Below is a small trained network, with its code and all its weights. Each question gives an input and a target symbol and asks what happens when units are switched off, that is, made to give their printed mean instead of their output.

import numpy as np


def w(rows, s, z=0):
    codes = np.array(rows[::2]) - 128.0
    scale = np.full(codes.shape[1], s)
    scale[-1] = z or s
    return codes * scale


def f(y):
    return y / 2 * (1 + np.tanh(0.7978845608 * (y + 0.044715 * y**3)))


def softmax(a):
    e = np.exp(a - a.max(-1, keepdims=True))
    return e / e.sum(-1, keepdims=True)


def log_softmax(a):
    a = a - a.max(-1, keepdims=True)
    return a - np.log(np.exp(a).sum(-1, keepdims=True))


def net(x, mask):
    ids = ['ΔΞΣαβγζηθλμτφψω'.index(c) for c in x.split()]
    T = len(ids)
    res = E[ids] + P[:T]
    r = res
    for j in range(3):
        rows = slice(2 * j, 2 * j + 2)
        q, k, v = (r @ M[0][rows].T for M in (Q, K, V))
        z = softmax(np.where(np.tri(T) > 0, q @ k.T / 2**0.5, -1e9)) @ v
        o = O[0][rows]
        res = res + np.where(mask[j], z, o[:, -1]) @ o[:, :-1]
    y = f(res @ A[0][:, :-1].T + A[0][:, -1])
    res = res + np.where(mask[3:11], y, B[0][:, -1]) @ B[0][:, :-1]
    return log_softmax(res[-1] @ U[:, :-1].T + U[:, -1])


Q, K, V, O, A, B = {}, {}, {}, {}, {}, {}
E = w([
[108,105,205,118,123,138,96,108,129,47,147,89],'Δ',
[109,167,173,147,170,164,95,66,93,176,67,109],'Ξ',
[82,235,137,137,190,173,152,135,69,162,106,157],'Σ',
[84,189,151,152,112,98,201,139,74,175,109,133],'α',
[127,150,127,152,129,138,103,163,106,61,186,96],'β',
[121,93,171,110,77,145,108,189,124,88,174,83],'γ',
[108,40,216,48,127,151,119,151,134,130,160,122],'ζ',
[132,139,113,106,86,210,131,176,100,133,199,127],'η',
[46,126,137,162,117,181,141,117,148,179,23,100],'θ',
[96,45,133,118,135,152,56,98,140,139,165,162],'λ',
[89,3,114,77,78,186,154,169,105,193,173,129],'μ',
[108,175,76,146,126,131,157,184,132,210,88,147],'τ',
[51,187,120,123,168,141,151,71,175,130,85,124],'φ',
[107,126,117,98,53,97,100,106,165,127,126,178],'ψ',
[90,122,94,76,152,98,107,126,173,143,228,87],'ω',
],0.024)
P = w([
[116,148,248,214,150,130,79,150,107,178,216,133],'0',
[102,175,176,115,123,115,90,125,41,148,158,124],'1',
[83,191,148,91,105,116,91,111,56,139,138,104],'2',
[107,141,126,102,128,120,96,123,130,122,156,139],'3',
[98,145,95,83,117,129,103,121,149,104,131,127],'4',
[55,152,67,80,102,123,91,126,177,105,122,91],'5',
[77,151,55,66,90,134,92,120,212,87,105,100],'6',
[52,143,30,59,82,134,87,125,243,81,95,79],'7',
],0.012)
Q[0] = w([
[195,103,137,165,209,149,181,169,177,83,104,107],'head 1',
[175,86,115,124,136,142,63,152,171,71,180,187],'head 1',
[144,138,129,93,94,135,85,175,150,92,203,137],'head 2',
[71,180,157,148,147,176,116,140,116,175,131,110],'head 2',
[252,123,184,143,175,134,233,125,188,125,90,180],'head 3',
[160,70,102,155,85,132,82,110,123,72,231,193],'head 3',
],0.013)
K[0] = w([
[125,128,188,161,137,149,135,106,36,65,114,150],'head 1',
[117,126,55,46,117,143,128,146,150,115,98,122],'head 1',
[98,88,12,93,128,136,122,115,154,114,113,113],'head 2',
[96,97,145,186,141,119,131,136,183,180,159,131],'head 2',
[156,130,187,126,157,115,129,118,3,157,124,132],'head 3',
[139,139,34,43,97,121,160,58,145,77,104,104],'head 3',
],0.016)
V[0] = w([
[130,105,237,17,175,194,106,111,138,98,104,57],'head 1',
[123,59,116,133,52,185,169,193,128,224,65,151],'head 1',
[84,102,178,177,148,111,112,75,133,85,11,136],'head 2',
[121,100,198,154,83,142,164,214,124,2,116,35],'head 2',
[68,209,152,107,157,73,238,103,157,108,137,196],'head 3',
[146,90,147,117,44,4,160,97,150,166,158,137],'head 3',
],0.0086)
O[0] = w([
[79,106,157,185,164,148,160,199,245,148,161,221,156],'head 1',
[25,155,105,164,214,25,109,81,59,109,169,147,140],'head 1',
[123,193,127,65,203,199,170,78,164,86,201,111,76],'head 2',
[182,206,142,34,70,77,146,77,143,150,159,200,1],'head 2',
[75,123,116,122,69,99,77,144,167,239,210,142,81],'head 3',
[143,143,85,204,111,111,199,28,155,134,203,168,201],'head 3',
],0.011,0.0075)
A[0] = w([
[135,67,114,59,121,159,131,126,71,63,181,101,138],'neuron 1',
[103,71,156,29,162,147,175,70,134,207,108,157,152],'neuron 2',
[139,163,78,173,206,111,186,75,106,131,85,97,11],'neuron 3',
[176,152,163,53,89,173,149,95,169,174,156,155,37],'neuron 4',
[84,73,137,126,172,139,168,124,140,129,180,116,31],'neuron 5',
[124,99,158,88,107,164,151,179,152,139,188,70,81],'neuron 6',
[97,79,150,98,144,71,72,175,117,121,174,76,13],'neuron 7',
[142,142,133,159,183,126,174,152,135,166,2,92,2],'neuron 8',
],0.0092,0.0046)
B[0] = w([
[168,206,165,189,127,73,119,107,214,111,124,210,212],'neuron 1',
[107,188,137,208,109,112,56,106,117,105,114,116,149],'neuron 2',
[155,70,231,101,72,95,161,172,200,254,114,79,205],'neuron 3',
[150,87,134,123,204,99,136,99,109,176,140,44,152],'neuron 4',
[185,207,139,113,65,120,101,155,55,102,115,86,254],'neuron 5',
[157,149,51,170,218,130,72,114,90,142,144,144,213],'neuron 6',
[148,102,126,66,115,187,227,21,122,150,98,183,232],'neuron 7',
[177,108,88,76,131,89,95,59,119,40,231,192,220],'neuron 8',
],0.0088,0.0079)
U = w([
[160,143,110,140,171,110,150,105,141,146,125,132,43],'Δ',
[121,151,119,157,160,174,133,146,112,58,77,144,218],'Ξ',
[138,141,108,67,134,168,123,107,117,155,141,166,99],'Σ',
[120,165,97,142,77,109,98,83,114,120,201,126,179],'α',
[197,162,114,82,97,111,89,136,118,114,104,77,126],'β',
[199,169,110,142,121,110,167,67,136,137,52,196,12],'γ',
[136,198,125,109,125,128,148,128,167,136,134,198,95],'ζ',
[147,129,111,100,139,47,59,135,111,112,136,164,1],'η',
[91,155,159,92,125,106,102,150,142,122,126,92,137],'θ',
[157,99,157,40,112,118,153,151,153,108,194,146,198],'λ',
[115,129,160,104,136,50,58,176,172,140,151,166,81],'μ',
[106,99,97,119,184,87,156,121,73,120,93,90,145],'τ',
[108,146,99,135,166,93,92,145,117,137,112,89,70],'φ',
[142,88,140,166,94,162,153,154,174,173,95,93,125],'ψ',
[142,162,189,72,2,152,103,155,141,129,95,203,129],'ω',
],0.0076,0.0062)

Each question gives the input, a string of symbols that net reads in full, and the target symbol t.
The units are the heads (2 rows each of Q, K, V and O) and the neurons (one row each of A and B). Each row of codes is followed by its name. A weight is (code - 128) times the scale printed after its matrix; where a second scale follows, it is the last column's (O, A, B and U).
mask holds one flag per unit, heads first, then neurons. A switched-off unit (its flag False) gives its mean, the last column of its rows in O or B, instead of its output. The means were averaged over made-up inputs and are rounded, as every weight is.
A unit's drop is (log p(t) with every unit on - log p(t) with that unit switched off) / (log p(t) with every unit on - log p(t) with every unit switched off).
The circuit of an input: a set's keep is (log p(t) with only the set's units on - log p(t) with every unit switched off) / (log p(t) with every unit on - log p(t) with every unit switched off). Starting from all 11 units, units are removed one at a time, each time the one whose removal leaves the highest keep (on an exact tie, the one counted first), for as long as the keep stays at least 0.8.
circuit, biggest first: the units of the circuit, biggest drop first
most important unit: the unit with the biggest drop
k most important neurons: the k neurons with the biggest drops, biggest first
drop when u is switched off: that unit's drop, to one decimal
input ψ ω λ λ θ, target ψ: circuit, biggest first : [head 3; neuron 3]
input Σ η Σ λ τ, target Σ: 3 most important neurons : [neuron 7; neuron 6; neuron 8]
input λ η Ξ β, target ω: most important unit : head 2
input λ μ Δ Ξ ζ μ θ, target λ: circuit, biggest first : [neuron 8; head 3; neuron 3]
input λ λ ψ λ ψ γ Σ, target λ: circuit, biggest first : [neuron 8; neuron 3; head 3]
input γ ψ ψ ψ γ τ ω λ, target ψ: circuit, biggest first : [head 1; neuron 8]
input η β λ Σ φ θ λ, target Σ: circuit, biggest first : [neuron 7; head 3; neuron 6]
input λ α λ ω β, target ψ: circuit, biggest first : [head 2; head 1]
input Ξ ψ γ β λ, target Ξ: circuit, biggest first : [head 3; neuron 3]
input ψ λ Σ, target ψ: circuit, biggest first : [neuron 3; head 3; neuron 8]
input γ λ ζ Σ, target γ: circuit, biggest first : [head 2; head 3]
input φ μ α, target φ: 2 most important neurons : [neuron 6; neuron 4]
input λ λ μ μ λ τ λ, target γ: circuit, biggest first : [neuron 1; head 1; neuron 7]
input α ψ Δ Σ α ψ α, target α: circuit, biggest first : [head 3]
input Δ α Σ α, target Δ: circuit, biggest first : [neuron 4; head 2; head 1; neuron 2]
input λ α λ η β λ Σ β, target Ξ: 2 most important neurons : [neuron 6; neuron 3]
input λ Σ λ Ξ λ Σ α, target λ: drop when neuron 3 is switched off : 0.2
input λ λ ψ η, target α: drop when head 3 is switched off : 1.0
input τ β β η β β γ, target λ: drop when head 3 is switched off : 0.3
input Σ μ β, target τ: most important unit : head 1
